Each row has a class, written as a number after it.
[-15 -17 -42   8 -20  33  25  23  -4  -9 -21 -19 -44  49   9 -38 -21  11
  26  44   9  -6 -31  15  -2 -13 -19   9  -4  14  -4 -20  -3]  1
[  7 -18  15  16   0 -17  15  -6   0   0  16 -27 -32  19  -9 -13 -33   5
  32  14   8  -3 -28  -3  11  -4  -4 -27 -10  33  10  28  -1]  2
[ -4  -6  10   8   0  -9  -8 -10  16  -2   0 -28  -3 -21   5  11   6   5
   6  21   0  -9 -10   8 -14 -23 -25   1   4  -5  -3   0 -11]  1
[-34 -20 -45   8  14 -26 -17 -13 -21 -30   1  -1  30  24  15 -27  32  13
   9   4   6  13 -11  48 -20 -28 -14   3  -4 -25  -5  -3  17]  7
[ -4  28 -13   6   3  25 -29  32   6 -26 -14 -39 -15 -32  11   4  27  -3
   0   0 -15 -16  30  19  17   3  15 -26  -9 -20  -7 -25 -48]  0
[ 38 -16  -6 -46 -29 -47 -58  13  -8 -96 -57 -67 -45  25  20 -19  39 -27
  36  62 -39 -12 -36  38 -12  18 -24 -26 -46  50  28 -76 -62]  0
[  8  -1   7   3  -5  19   4  -9   7   0 -13   4  -5 -11   7  -7 -18   5
   5   7  -9 -12  -8   7  -8 -15 -14  36   1  -4  -3 -12  11]  1
[-26 -66 -25 -27 -11  -9 -30  -4 -35 -21   8   4 -29  40   7 -45  36  -8
  24  15  52  -4 -16   3 -17   1 -15  -3   8  36   5   9  14]  4
[ 17  -3  21  10 -10   7 -12 -13   6  13   9  -8 -26  -6   1   4   1  21
   6   7  -1 -16  -1   1  18  -1 -18 -10   7   1  -8  -6 -35]  1
[ 26 -11  -4 -23  24   7  -5  -1   7 -11 -26  -3  -6  12  15 -29  -5 -13
   7   5  -7 -21   7 -19 -14  -6 -15   0 -16  -1   8  -8   6]  5
[-42 -59   1 -23   1 -16 -14 -10 -30 -41 -18  12  46  20  -3  50  -9 -15
  16   6   5  -3 -36   5 -43 -13   2  11  -5   5  22   9  42]  4
[ -7 -30   1 -60 -20  27  32  58  20  38  33  40 -55  27  -4  32  57 -24
 -37   9 -31 -24 -50  58 -51   2  14  -1  33   5   5 -23 -10]  7
[  1  10 -10   2  10 -25 -38  14 -20 -20 -36 -49 -49 -22 -29   4  33 -25
   2  33 -15  17 -12  23 -53   3 -21 -14  25 -46  21 -31 -18]  6
[ 17   5  -9 -24  -4  -2  -2  13 -11 -25 -23  -7   8   9  26 -33 -30  -8
   7   0   8 -17   9  25   9   2  -2  18  -5  15  10 -15 -21]  5
[  1 -10 -20  16  -2 -14 -16 -14  -7 -12  10 -31  -2  -2   7   2  16  -5
  21   3   9 -11 -26  25  -5 -35 -19 -12  -2   3  -9   2 -20]  2
[ 52 -24   3 -20 -32 -39 -19 -85 -23   3 -37   4 -10 -26 -15 -37  15  -9
  24 -33  -5 -17  13  -1  19  22 -24 -19  19  19  34 -31  -9]  6
[  0  -1 -73 -10  19  21  -7   3  -8 -15 -14  14 -13  13  13 -20  43 -17
  -3  15 -14  -1   6   4 -36  11   5 -13   9 -54 -11 -21   7]  7
[ 24 -38 -20 -46  -1  14  25   6  27   9 -12  26 -24  34  14 -21  38 -39
  -5  -9  -1 -20 -20  26 -65   1  21   7 -25  -4   3 -32  34]  6
[ 23   9 -16 -30   7  -6   4 -14  28  -7 -42  -6 -11  -2  10   0  25 -41
   2 -25  -7 -16   9   4  -9 -12  12 -18 -32  -3  -7 -30 -12]  2
[ 11  10  -2  -2   0   9 -20 -10   5 -29 -16   2   2 -25  13  17  24  -7
   1 -12 -27 -22  31  18  -8   7  22 -20 -10 -20  16 -23  11]  0
[  4  24   1   2  -1  -9  23 -18   0  19 -13   3  35 -41  -4  46  18 -12
 -12 -23  22   3 -18  42 -15 -33  -9  13  -8 -21 -17 -11 -20]  8
[ 28  -9  23 -14 -13  -8 -18   9 -13  11 -28   5 -59  -5 -17 -23 -32 -18
  18  -1 -43 -35  -3   7  22  19  -3  26  -6   5  20   8 -10]  2
[ -2  -9  48 -30 -14 -15   6  23   6  35 -22 -25 -47  12   6   4   3 -12
  -4 -16  -9 -21  -6  25 -21 -24  -3   7   3  15  15  -2  13]  4
[ 28  51   2  27   2 -36  18 -29 -10  21 -38 -30  -7   8  20  17   4   5
  -6  33  31  27  33 -18  16   7  -5 -10 -52  -3 -20 -19 -16]  0
[ -3 -15  11 -33   1   3  23   3 -19 -11 -37  41 -21   6  -2 -12 -40 -24
  -4 -10 -57  21  -5  31 -19  16  21  28  10  13  35 -19  45]  4
[ 22   1 -29  35  33  -6  43 -63  -1   6   0 -17  49 -35  12  60 -27   3
  24   6  30  19 -21 -22 -29 -35 -24   9 -39 -13 -20  31  24]  8
[ 15   8  11 -13 -35   7 -63  -7 -11 -34 -35 -14 -19  -5   9  24   8  -5
   1   0 -42 -35  46  43  17  -1  -3   3 -10 -10  24 -35  -9]  0
[ -2  13 -10  18   4 -17  26  -6  -3  43 -40  11 -16  17  13  10 -14  -4
 -27   0   3   2  30   4   5 -10   4  34 -20 -26 -14   9  22]  3
[  2  -5 -13   4 -12  -1 -15  13 -13 -43  14   5  17  14  18  12 -37  -1
  11  -4 -31  -3 -21  67  19  -7  18  10 -15   7  -4 -11 -38]  2
[-10 -37 -13 -12   8 -17  -5   9 -10   5 -15 -42 -51  35  -2  22  13   2
   8  24 -16  -1 -30 -15 -27 -16 -34   5  -2  20  17   2   2]  7
[  2  15   9   8  -5 -16 -14  15  -5 -21  12   5   5   0  13  15  15  20
 -10   1  20   4  -7  31   9   4  15 -10   0  -8 -19 -13 -39]  3
[ 44  30  36   3 -19   4 -45 -18   0 -19 -40 -32 -29   0  -8 -37  19   5
  19  11   9 -29  -5   3  -5 -11 -34 -16   1 -29  -3 -44 -25]  1
[ 13  -8   8   0   0  15   6  -7   8   7  -9   2 -32  -2  10  -8   2   8
   7   0 -14 -16 -15  20 -17 -18 -17  24   2   2   1 -17   7]  1
[ 17  14 -17  -3  -9 -21 -35   6  14 -40 -15 -32  12 -16  27 -41   5  28
  35 -15  -9 -18   0  13  29 -15  -7   1 -34   7 -11 -26 -46]  8
[  0   0  23 -19 -36   9  -7  27  -3  -7 -30 -35 -11  59   6   3 -59 -12
 -15  34   6 -10  -2 -12 -18 -24 -22  33  19  34  34 -23  26]  5
[ -1  -9 -37  -5  19  16   2  -2  -7  16 -25  -5 -37  32   7   9  25   7
   0   3 -13  -4   0 -19 -28 -18 -19  12  -7 -23  -4 -12  23]  7
[-15  -3  -8  -4  23 -10  25  -4 -13   5 -12 -18  15 -12  12  17  -2 -13
   6  16  16  28 -20  30 -24 -27 -11   3 -21  -6 -21   7  -3]  4
[  3 -12  22  19  -1  -9   6   3 -24   9 -14 -48 -38 -12  -9  15   2 -24
  -4  12  -6  -8 -11  13 -15  -4 -14   2   8  18  30  10   2]  0
[-17  -2 -27   2  20  16   5  15  12 -10 -45 -40  -8  -1  -1   3 -36   5
  15   7  -9  16   9 -31 -20 -19  -2  32 -26  -7   3 -14  25]  6
[  2  26  -3  16  -9   0   0 -13  -7  -3   0  -1  -8 -22  -6  14 -14  13
   2 -20   9  10  17  32   7  -8   2  -3  12 -11   8  -4  -1]  8
[ 44  37  72  21   5 -20  31  12  -3  33  -8 -36  -5 -32 -12 -42   1  -2
  -8  -1  19   0 -57  28   8 -22 -24   3  -3   1 -27  -3 -50]  3
[ 27  -6  -6  -9   1   8  12 -26   4  -8 -41  16   9   8   9   6   0 -18
  -7 -15  -8 -11  -4  -1 -12 -10   1   9 -17  -7  -3 -21  17]  3
[-11  -3 -45   7   4   9 -12   8  -2 -17  24  -8   8 -19   8  -4  31  -9
  -2  10  20  14 -15  46 -14 -23 -11   2   1 -11 -22  -5 -31]  8
[ 18  -7   3 -16  -5 -15   6  -8  14  11  -7 -17 -23 -15   5 -11 -26 -13
   4  12   4   6  16  -6 -24  13   4  25  -8  12  13   2  26]  6
[  2 -28 -21   5  -3 -15   1 -34 -19   7   0 -28  12   1  19 -20  46  -8
  19 -16  25 -15 -27  -2 -21 -29 -18 -41  18  -1  -6  -5  -7]  4
[-14  48 -25  11   1  54  38 -42  29  25 -23  30  75 -44   8  27 -12   1
 -21   0  16  20  33  44  11 -56 -15  24 -16 -54 -54 -23   7]  1
[ -4  -5   5 -43 -41   5  10  42  21 -12 -14 -52 -17   5  28  19 -48 -17
  10  18  11 -52   1  30 -34 -26  -7  26  26  37  41  -1  24]  5
[  -2  -41    3   16  -16  -32   38   -6  -17  -12  -50  -24   49   26
   -7  -10  -13   -5   16   19  -24  -20 -104  -26  -22  -33  -24   11
   -1   20   18  -21   16]  3
[-11  16  24   4 -15 -44 -11  17  11  13  -6 -41  -9  -9  -5  13 -22 -14
 -18  29   7  14  19  20 -35   5   9  11  13 -22  19   5  15]  6
[-22 -19  18 -23  14  21 -13  21   3  -6  -6  -9 -15 -15 -23   0  13   7
  18 -25  -6 -35  -8  28 -13 -19  -7  -6   7 -23  13  19  13]  7
[  0   6  16  -6  -3  -4 -29  25   9  -2  10   5 -20  -3   4  46  16  -2
 -31  13   4   0  17  20   1   7   9   0   2 -15 -16   0 -35]  3
[ -1 -22  -3  -1  14  22   5  -4   9   0 -16  13 -19  -3   0  16   1  12
  11   5 -24 -17 -16  -6 -13 -10 -12  14  -9 -10   0  -9   5]  1
[  3 -12   8  -8 -25  -7  24   3  10  15 -28 -32  -7  23   3  48   3  -5
  -9  12  21 -15 -33 -15  -7 -25 -15  -3  -4  29  -4 -16 -16]  3
[-11  36   6  43 -28 -24  51  -1  40  61  -6 -45  19   6  25  13 -43  45
  -6  36  16   0   7 -54  16 -45 -10  10  -3   5 -20  17  38]  3
[ 16   1  43   4 -40 -20  -2 -19 -15 -17 -16 -12  13   6  -6  -7 -12  -4
   0   5 -20 -10 -14  25  13   3   0 -13   6  33  35 -29   5]  0
[ 17 -34 -24  25  24  28  30 -16  -3  -1  10 -28  18 -24  15  -9  16 -12
  31 -52  -9 -39 -63  58 -43 -67 -21   3  -7 -17  -2  15  10]  8
[ 13   4 -19 -21   3 -16   8  12   4  10 -31 -12 -26  13  32 -30  -5   9
   7   9  -2 -20  15 -13  -1 -12 -18  26  -9  17   8 -17   2]  5
[  7  -3  14 -35   3  25   9   5 -12 -20 -12  30  17  -2   0 -26  -2 -22
  -4 -18   0  20 -17  27   2   9  17  -5  -4  12 -12 -30 -22]  4
[  4  25  15  12  -5  47  55 -39   6 -31  40  50 114 -59  -9  -3 -44   5
  -2   7  -5  45  -7  73  54   0  24 -34 -16  13 -25  -7 -23]  0
[ 44 -10  38   4 -11 -18 -62   7 -19 -46 -35 -78 -48   8   5  -3 -12 -27
   2 -20  -8 -35  -8 -12 -12   9 -11  -7  19  16  33 -14 -36]  3
[ 14   0   8 -28  14  25   1  23   4 -12 -32 -17  -7 -12   2 -23 -18 -10
  14 -21  -2 -38   6  -3   6  -7  -6  -4   0   2  15  -6 -18]  5
[ 44  40  23   6 -18  10  20 -10  19  21 -12 -12  12 -46  15 -26   4  22
  35  24   0 -44  -3  -8   4 -13  -5   1 -33 -18 -16  -7  22]  0
[ 11  -2  20   8  13   0   2   6 -18 -10 -10  -3 -55  24  -2  20 -22  20
   8  -5  25  10  10  38  24   9   2  -4 -29  12  -7  14 -25]  3
